Below is a small trained network, with its code and all its weights. Each question gives an input and a target symbol and asks what happens when units are switched off, that is, made to give their printed mean instead of their output.

import numpy as np


def w(rows, s, z=0):
    codes = np.array(rows[::2]) - 128.0
    scale = np.full(codes.shape[1], s)
    scale[-1] = z or s
    return codes * scale


def f(y):
    return y / 2 * (1 + np.tanh(0.7978845608 * (y + 0.044715 * y**3)))


def softmax(a):
    e = np.exp(a - a.max(-1, keepdims=True))
    return e / e.sum(-1, keepdims=True)


def log_softmax(a):
    a = a - a.max(-1, keepdims=True)
    return a - np.log(np.exp(a).sum(-1, keepdims=True))


def net(x, mask):
    ids = ['αβζλξπτ'.index(c) for c in x.split()]
    T = len(ids)
    res = E[ids] + P[:T]
    r = res
    for j in range(2):
        rows = slice(2 * j, 2 * j + 2)
        q, k, v = (r @ M[0][rows].T for M in (Q, K, V))
        z = softmax(np.where(np.tri(T) > 0, q @ k.T / 2**0.5, -1e9)) @ v
        o = O[0][rows]
        res = res + np.where(mask[j], z, o[:, -1]) @ o[:, :-1]
    y = f(res @ A[0][:, :-1].T + A[0][:, -1])
    res = res + np.where(mask[2:18], y, B[0][:, -1]) @ B[0][:, :-1]
    return log_softmax(res[-1] @ U[:, :-1].T + U[:, -1])


Q, K, V, O, A, B = {}, {}, {}, {}, {}, {}
E = w([
[133,84,43],'α',
[97,32,123],'β',
[167,52,174],'ζ',
[113,244,87],'λ',
[12,16,189],'ξ',
[15,255,106],'π',
[184,224,67],'τ',
],0.013)
P = w([
[30,55,8],'0',
[88,181,86],'1',
[149,120,169],'2',
[56,114,72],'3',
[91,180,92],'4',
[151,119,172],'5',
[63,122,77],'6',
[91,178,93],'7',
[149,117,168],'8',
],0.012)
Q[0] = w([
[137,130,248],'head 1',
[186,148,156],'head 1',
[149,124,207],'head 2',
[145,198,202],'head 2',
],0.016)
K[0] = w([
[102,78,10],'head 1',
[194,58,125],'head 1',
[138,221,160],'head 2',
[99,227,52],'head 2',
],0.013)
V[0] = w([
[107,78,2],'head 1',
[175,89,99],'head 1',
[151,203,59],'head 2',
[96,162,188],'head 2',
],0.009)
O[0] = w([
[116,117,254,254],'head 1',
[148,88,177,108],'head 1',
[114,173,242,107],'head 2',
[87,64,192,96],'head 2',
],0.01,0.0084)
A[0] = w([
[115,191,80,110],'neuron 1',
[233,144,184,121],'neuron 2',
[129,130,129,130],'neuron 3',
[141,175,136,45],'neuron 4',
[254,93,140,215],'neuron 5',
[159,127,99,194],'neuron 6',
[63,107,127,18],'neuron 7',
[151,168,97,255],'neuron 8',
[125,62,171,100],'neuron 9',
[219,80,177,65],'neuron 10',
[99,103,132,101],'neuron 11',
[137,101,64,100],'neuron 12',
[197,132,136,143],'neuron 13',
[105,111,128,100],'neuron 14',
[96,123,116,174],'neuron 15',
[135,181,120,61],'neuron 16',
],0.016,0.0095)
B[0] = w([
[133,49,126,213],'neuron 1',
[254,145,23,226],'neuron 2',
[119,134,124,129],'neuron 3',
[224,11,164,136],'neuron 4',
[18,167,20,213],'neuron 5',
[42,128,84,180],'neuron 6',
[198,168,30,140],'neuron 7',
[166,211,172,234],'neuron 8',
[200,99,187,254],'neuron 9',
[46,63,48,218],'neuron 10',
[159,148,100,152],'neuron 11',
[147,108,236,204],'neuron 12',
[188,204,141,143],'neuron 13',
[193,152,81,137],'neuron 14',
[157,182,119,191],'neuron 15',
[117,7,109,149],'neuron 16',
],0.008,0.0096)
U = w([
[189,89,56,125],'α',
[163,200,80,161],'β',
[33,209,28,204],'ζ',
[205,150,181,100],'λ',
[2,9,115,59],'ξ',
[63,174,204,171],'π',
[150,82,222,2],'τ',
],0.0074,0.0037)

Each question gives the input, a string of symbols that net reads in full, and the target symbol t.
The units are the heads (2 rows each of Q, K, V and O) and the neurons (one row each of A and B). Each row of codes is followed by its name. A weight is (code - 128) times the scale printed after its matrix; where a second scale follows, it is the last column's (O, A, B and U).
mask holds one flag per unit, heads first, then neurons. A switched-off unit (its flag False) gives its mean, the last column of its rows in O or B, instead of its output. The means were averaged over made-up inputs and are rounded, as every weight is.
A unit's drop is (log p(t) with every unit on - log p(t) with that unit switched off) / (log p(t) with every unit on - log p(t) with every unit switched off).
The circuit of an input: a set's keep is (log p(t) with only the set's units on - log p(t) with every unit switched off) / (log p(t) with every unit on - log p(t) with every unit switched off). Starting from the 12 units with the biggest drops (on a tie, the unit counted first), units are removed one at a time, each time the one whose removal leaves the highest keep (on an exact tie, the one counted first), for as long as the keep stays at least 0.8.
circuit, biggest first: the units of the circuit, biggest drop first
k most important neurons: the k neurons with the biggest drops, biggest first
which heads matter: for each layer, one digit per head in row order, 1 if its drop is at least 0.15 and else 0, layers parted by /
drop of u: that unit's drop, to one decimal
input π τ α α β, target π: 3 most important neurons => [neuron 2; neuron 5; neuron 10]
input ζ ζ ζ π α π ζ ζ, target ζ: circuit, biggest first => [neuron 12; neuron 5; neuron 9]
input β β π β ζ α α β τ, target ζ: which heads matter => 10
input τ ζ α, target ζ: circuit, biggest first => [neuron 5; neuron 9; head 1]
input λ α π ζ ζ ζ, target α: circuit, biggest first => [neuron 2; neuron 10]
input α ζ ζ β α ζ ξ τ ξ, target τ: circuit, biggest first => [head 1]
input ζ τ λ ξ ζ λ α ξ, target ζ: circuit, biggest first => [head 1; neuron 12]
input α α ζ ζ β β ζ, target ξ: circuit, biggest first => [neuron 2; neuron 8]
input τ α ζ α λ α α ζ ξ, target τ: 2 most important neurons => [neuron 9; neuron 5]
input ζ ζ β τ τ ζ ζ ζ, target ζ: 2 most important neurons => [neuron 5; neuron 12]
input α τ ζ α π λ, target λ: circuit, biggest first => [head 2; neuron 2; neuron 5]
input π π ξ τ λ π π λ ζ, target α: 3 most important neurons => [neuron 2; neuron 10; neuron 5]
input α β ζ ζ ζ π ξ, target ζ: 3 most important neurons => [neuron 9; neuron 2; neuron 7]
input β ζ π λ ζ β, target ξ: 3 most important neurons => [neuron 10; neuron 8; neuron 5]
input ζ λ ζ λ ζ π, target π: most important neuron => [neuron 2]
input β λ π, target π: 2 most important neurons => [neuron 2; neuron 9]
input α λ λ ξ α β ξ, target α: 2 most important neurons => [neuron 7; neuron 5]
input α β ζ τ α β ζ, target ξ: drop of head 2 => 0.3
input ζ ζ β α ζ β, target ξ: drop of neuron 5 => 0.2
input α α λ, target λ: drop of head 2 => 0.4
input ζ τ ξ λ α α ξ, target α: drop of head 1 => 0.0
